The symbols move the points like this.
* | s u a i e b
Q294 | Q39 Q195 Q517 Q443 Q176 .
Q846 | . Q300 Q145 Q108 Q560 Q161
Q955 | Q669 Q443 Q900 Q898 Q202 .
Q69 | Q182 Q517 Q408 Q900 Q898 .
Q491 | . Q103 Q789 Q300 Q233 Q308
Q557 | Q233 Q546 Q308 Q451 Q580 Q795
Q555 | Q680 Q650 Q546 Q633 Q642 Q756
Q580 | Q789 Q555 Q557 Q282 Q308 Q916
Q560 | . Q999 Q846 Q883 Q145 Q57
Q233 | . Q185 Q491 Q999 Q789 Q557
Q62 | Q795 Q750 Q443 Q176 Q712 .
Q192 | Q435 Q161 Q633 Q642 Q429 Q584
Q756 | Q555 Q151 Q412 Q625 Q501 Q655
Q400 | Q429 Q326 Q584 Q412 Q625 Q984
Q898 | Q977 Q294 Q69 Q955 Q408 .
Q435 | . Q846 Q516 Q103 Q545 Q192
Q669 | Q537 Q318 Q151 Q977 Q861 Q955
Q501 | Q642 Q669 Q756 Q584 Q412 Q887
Q650 | Q697 Q580 Q459 Q946 Q537 Q151
Q584 | Q192 Q977 Q625 Q501 Q400 Q195
Q176 | Q118 Q984 Q294 Q62 Q517 .
Q412 | Q546 Q861 Q501 Q400 Q756 Q750
Q182 | Q946 Q553 Q326 Q151 Q977 Q69
Q108 | . Q491 Q697 Q846 Q883 Q537
Q151 | Q650 Q916 Q861 Q182 Q669 Q900
Q282 | Q719 Q633 Q451 Q580 Q929 Q553
Q999 | . Q545 Q300 Q233 Q719 Q451
Q443 | Q318 Q887 Q712 Q294 Q62 .
Q195 | Q584 Q898 Q759 Q887 Q984 .
Q946 | Q145 Q282 Q57 Q650 Q161 Q182
Q185 | . Q883 Q103 Q545 Q680 Q546
Q300 | . Q435 Q719 Q491 Q999 Q929
Q977 | Q161 Q39 Q182 Q669 Q326 Q898
Q750 | Q412 Q202 Q887 Q984 Q655 .
Q145 | . Q719 Q560 Q697 Q846 Q946
Q459 | Q883 Q557 Q537 Q57 Q650 Q861
Q429 | Q545 Q57 Q192 Q546 Q633 Q400
Q759 | Q625 Q69 Q984 Q655 Q195 .
Q916 | Q580 Q756 Q795 Q553 Q318 Q712
Q719 | . Q516 Q999 Q789 Q300 Q282
Q655 | Q756 Q900 Q750 Q759 Q887 .
Q642 | Q103 Q537 Q555 Q192 Q546 Q501
Q633 | Q516 Q946 Q429 Q555 Q192 Q625
Q887 | Q501 Q955 Q655 Q195 Q750 .
Q697 | . Q789 Q883 Q145 Q108 Q650
Q861 | Q459 Q795 Q669 Q326 Q151 Q202
Q883 | . Q233 Q108 Q560 Q697 Q459
Q795 | Q557 Q412 Q318 Q118 Q916 Q62
Q789 | . Q680 Q233 Q719 Q491 Q580
Q546 | Q185 Q459 Q642 Q429 Q555 Q412
Q408 | Q326 Q176 Q898 Q202 Q69 .
Q545 | . Q560 Q435 Q185 Q516 Q429
Q680 | . Q697 Q185 Q516 Q103 Q555
Q984 | Q400 Q408 Q195 Q750 Q759 .
Q39 | Q929 Q584 Q553 Q318 Q118 Q294
Q161 | Q846 Q929 Q946 Q537 Q57 Q977
Q326 | Q57 Q118 Q977 Q861 Q182 Q408
Q103 | . Q108 Q680 Q435 Q185 Q642
Q516 | . Q145 Q545 Q680 Q435 Q633
Q900 | Q151 Q712 Q202 Q69 Q955 .
Q57 | Q560 Q451 Q161 Q459 Q946 Q326
Q537 | Q108 Q308 Q650 Q161 Q459 Q669
Q625 | Q633 Q182 Q400 Q756 Q584 Q759
Q202 | Q861 Q62 Q955 Q408 Q900 .
Q318 | Q308 Q501 Q916 Q39 Q795 Q443
Q118 | Q451 Q400 Q39 Q795 Q553 Q176
Q929 | Q300 Q192 Q282 Q308 Q451 Q39
Q451 | Q999 Q429 Q929 Q557 Q282 Q118
Q553 | Q282 Q625 Q118 Q916 Q39 Q517
Q517 | Q553 Q759 Q176 Q712 Q294 .
Q712 | Q916 Q655 Q62 Q517 Q443 .
Q308 | Q491 Q642 Q580 Q929 Q557 Q318

In the rows, 148 means zero.

The rows follow the links: the fewer symbols apart two points are, the more alike their rows tend to be.

Each row is also shifted at random along 11 hidden directions that mean nothing.

Some points, each with a row of numbers:
Q887
[ 150  140  158  139  156  152  153  143  148  188  167  155  142  161  146  184  131  159  133  163  163  141  159  150  156  159  120  160  172  148  149  150  144  148  168  121  133  143  113  152  146  128  118]
Q984
[ 108  153  158  145  167  171  143  175  154  147  145  137  169  161  151  141  166  161  124  178  174  115  148  161  155  147  138  166  149  149  117  134  133  175  152  148  186  133  127  121  143  157  148]
Q795
[ 185  199  124  127  166  152  140  186  188  134  174  168  126  160  126  172  142  145  134  216  134  134  126  182  132  116  158  170  202  154  166  117  106  162   77  138  145  105  151  192  151  185  179]
Q103
[ 195  157  127  152  167  143  143  122  126  144  170  142   81  146  152  141  101  136  168  133  186  159  150  177  135  148  145  132  150  121  129  160  165  143  116  141  127  150  132  150  117  152  121]
Q916
[ 145  124  115  131  138  144  159   83  143  165  123  151  126  168  134  139  146  131  159   91  100  171  179  139  154  154  170  135  181  164  172  170  154   89  131  163  140  166  178  181  139  168  176]
Q233
[ 100  140  130  153  127  153  154  147  124   97  163  148  127  148  170  129  148  148  172  145  154  152  149  175  157  123  140  134  104  133  162  168  180  179  129  182  149  151  162  156  137  183  165]
Q516
[ 159  153  134  165  187  146  138  130  109  122  140  146  167  157  166  102  150  105  157  124  170  168  165  146  161  173  135  130  153  141  148  165  183  139  132  168  137  178  160  152  155  162  170]
Q39
[ 155  150  158  149  145  154  133  157  149  136  134  130  180  158  202  161  142  132  134  126  171  120  157  136  159  150  138  179  159  162  118  130  171  181  141  128  182  128  109  132  143  172  226]
Q555
[ 217  136  126  141  156  126  163  125  145  177  140  163  149  157  125  167  132  147  155  134  102  189  174  141  151  163  140  134  160  152  180  160  144  116  160  148   97  188  164  180  147  128  135]
Q151
[ 106  124  153  143  133  167  157  158  151  130  113  149  207  125  182  147  165  192  139  154  184  130  131  148  109  163  170  155  205  179  143  147  195  160  187  130  168  115  153  112  139  153  215]
Q719
[  94  143  160  156  157  147  126  184  160  115  112  152  171  110  176  179  153  164  154  155  147  170  165  149  179  156  134  136  161  133  153  148  189  161  178  153  133  166  149  138  142  125  190]
Q435
[ 111  161  133  168  131  136  169  155  125  109  135  119  136  163  172   92  171  133  173  100  119  143  150  163  135  155  139  144  153  136  160  162  142   96  117  158  149  174  145  163  162  157  185]
Q451
[ 165  146  164  146  155  150  115  159  177  104  137  161  183  116  143  132  159  153  151  181  183  169  141  132  158  120  164  139   98  111  128  169  177  207  173  164  145  156  155  138  138  162  152]
Q955
[ 133  130  130  138  116  155  161  124  154  168  155  146  117  149  143  167  144  145  137  117   98  152  145  166  143  166  153  152  116  141  172  154  154  147  160  145  142  175  139  177  155  139  160]
Q161
[ 107  166  159  167  150  144  149  162  152  143  133  126  164  139  156  112  159  133  157  122  141  131  126  130  122  163  173  162  162  164  126  133  122  118  126  131  169  139  153  134  159  138  167]
Q412
[ 131  126  128  146  153  157  156  118  134  148  150  140  147  157  155  120  134  161  154  135  217  133  173  165  135  159  159  161  198  144  143  184  179  124  144  156  157  149  136  136  120  169  147]
Q977
[ 159  159  166  160  140  162  142  142  143  151  176  147  131  145  133  124  168  129  146  161  168  143  129  131  152  150  154  138  139  138  139  138  155  181  137  149  165  144  137  142  168  153  155]
Q680
[ 108  151  126  156  166  137  150  150  131  148  151  154   82  145  133  167  131  162  168  155  124  174  162  181  165  152  131  117  146  126  171  153  145  121  134  152  118  165  155  160  139  116  108]
Q999
[ 131  141  196  170  122  135  155  165  137  147  159  141  168  136  169  166  165  173  179  153  211  129  159  124  174  122  135  154  175  154  148  148  145  129  174  161  157  124  150  105  141  142  113]
Q57
[ 160  190  127  152  200  145  117  196  182  145  142  138  125  129  139  169  120  127  128  169  129  135  134  185  144  166  180  183  138  156  123  112  115  167   93  139  166  153  149  148  144  141  156]
Q883
[ 154  149  151  151  150  135  156  141  154  180  171  149  122  133  110  143  141  146  171  180  147  149  130  143  147  140  170  123  169  167  138  115  105  153  121  175  136  138  185  148  132  164  124]
Q537
[  48  134  128  166  151  156  151  154  125  147  159  136  129  145  172  143  122  138  151  139  142  137  145  166  153  174  143  152  131  157  144  136  180  176  130  140  153  149  138  145  144  147  183]
Q655
[  47  122  132  142  173  178  151  118  112  134  127  147  171  180  155   89  163  150  136  135  146  146  139  154  134  159  145  134   92  149  111  164  158  162  163  150  185  139  156  124  140  166  128]
Q898
[ 149  148  165  149  129  151  155  146  129  154  154  138  187  160  173  144  160  132  132  102  136  134  136  131  144  163  139  178   89  158  153  163  148  147  182  134  171  153  130  144  177  131  131]
Q584
[ 166  173  132  143  185  159  117  162  178  102  130  152  175  137  143   97  149  121  122  160  151  170  133  154  121  164  156  153  148   93  140  173  171  161  130  130  130  175  128  182  160  146  192]

Start, symbols taken left to right, then the point you end at.
Answers are names.
[ 135  151  159  129  160  161  120  142  187  138  127  151  173  130  137  148  159  145  125  152  161  150  150  141  154  145  168  159  142  127  127  164  154  156  161  153  162  153  144  147  137  150  149]
a e a i u i => Q195
[ 159  169  128  138  173  157  125  159  168  163  157  149  118  141  137  184  135  124  120  146  132  141  158  182  167  176  155  182  153  136  168  146  148  145  122  150  152  176  134  174  165  132  151]
i s b u a i u => Q195
[ 127  152  139  145  141  141  160  149  158  163  167  160  156  141  120  153  143  152  146  152  124  152  134  154  132  149  169  164  122  152  183  168  120  121  151  150  132  158  168  174  171  126   94]
a a i a s e s a => Q560
[ 141  159  126  123  164  167  128  144  178  163  105  129   84  159  156  194  140  153  127  122  118  122  162  184  155  153  170  165  175  164  108  112  132  135  112  134  199  134  130  125  112  157  186]
i a s a e s u => Q546
[ 180  152  170  139  128  164  145  106  162  136  146  148  153  159  128   90  186  129  148  130  168  141  120  116  123  125  175  131  156  135  117  163  138  134  141  156  176  122  155  143  145  185  152]
s a e u b e e i => Q655
[ 184  132  157  150  152  131  149  121  126  166  151  165  146  142  152  176  126  145  172  136  169  170  167  128  169  145  135  126  173  158  160  156  166  136  166  159  116  147  163  146  134  148  126]
i u a i b e b b e => Q887
[ 189  159  117  145  154  140  142   99  137  138  138  154   88  152  144  157  120  134  174  101  171  168  170  165  139  143  168  141  216  145  171  179  170   78  106  147  137  140  165  167  125  159  147]
u i b e b s u => Q977
[ 149  140  132  145  182  144  161  146  130  171  143  136  205  188  178  132  113  123  121  132  117  136  149  142  129  169  127  177  111  183  119  136  123  169  147  114  152  146  123  160  150  161  168]
b u e i i u u => Q750
[ 223  126  143  143  136  146  182  120  107  202  191  166  144  198  132  166  157  146  148  176  132  161  177  129  179  146  106  125  171  185  172  130  140  174  156  160  130  149  150  163  161  173  150]
e i a i u a e => Q151
[ 173  160  144  131  154  149  139  140  158  154  167  168  160  163  140  159  135  118  124  149  114  159  129  147  140  142  136  160  113  138  168  158  136  154  143  127  130  145  139  196  164  149  131]
s s i a u i i b b => Q759
[ 124  154  127  146  176  157  133  157  155  140  161  155  126  159  108  112  162  130  132  188  116  162  159  160  176  150  146  135   99  118  143  147  136  193  126  175  153  187  151  172  159  160  149]
i u i e a i e => Q151
[ 125  127  174  158  104  138  153  137  151  141  151  146  127  138  140  126  176  148  178  146  137  162  150  120  172  123  142  105  136  134  135  140  151  168  160  181  140  155  158  143  141  166  173]
a a i b u s a e => Q185
[ 202  183  147  136  137  160  147  190  153  141  141  146  152  156  177  202  157  155  117  134  116  129  132  176  134  158  141  192  115  161  180  141  142  146  167  116  167  147  125  145  178  117  145]
s s u s u u => Q145
[ 173  166  151  154  145  146  151  168  152  152  162  165  105  156  116  172  173  172  149  173  127  170  169  155  180  147  124  136  173  118  193  157  147  126  156  152  129  177  138  162  176  106  125]
a u a e i e => Q151
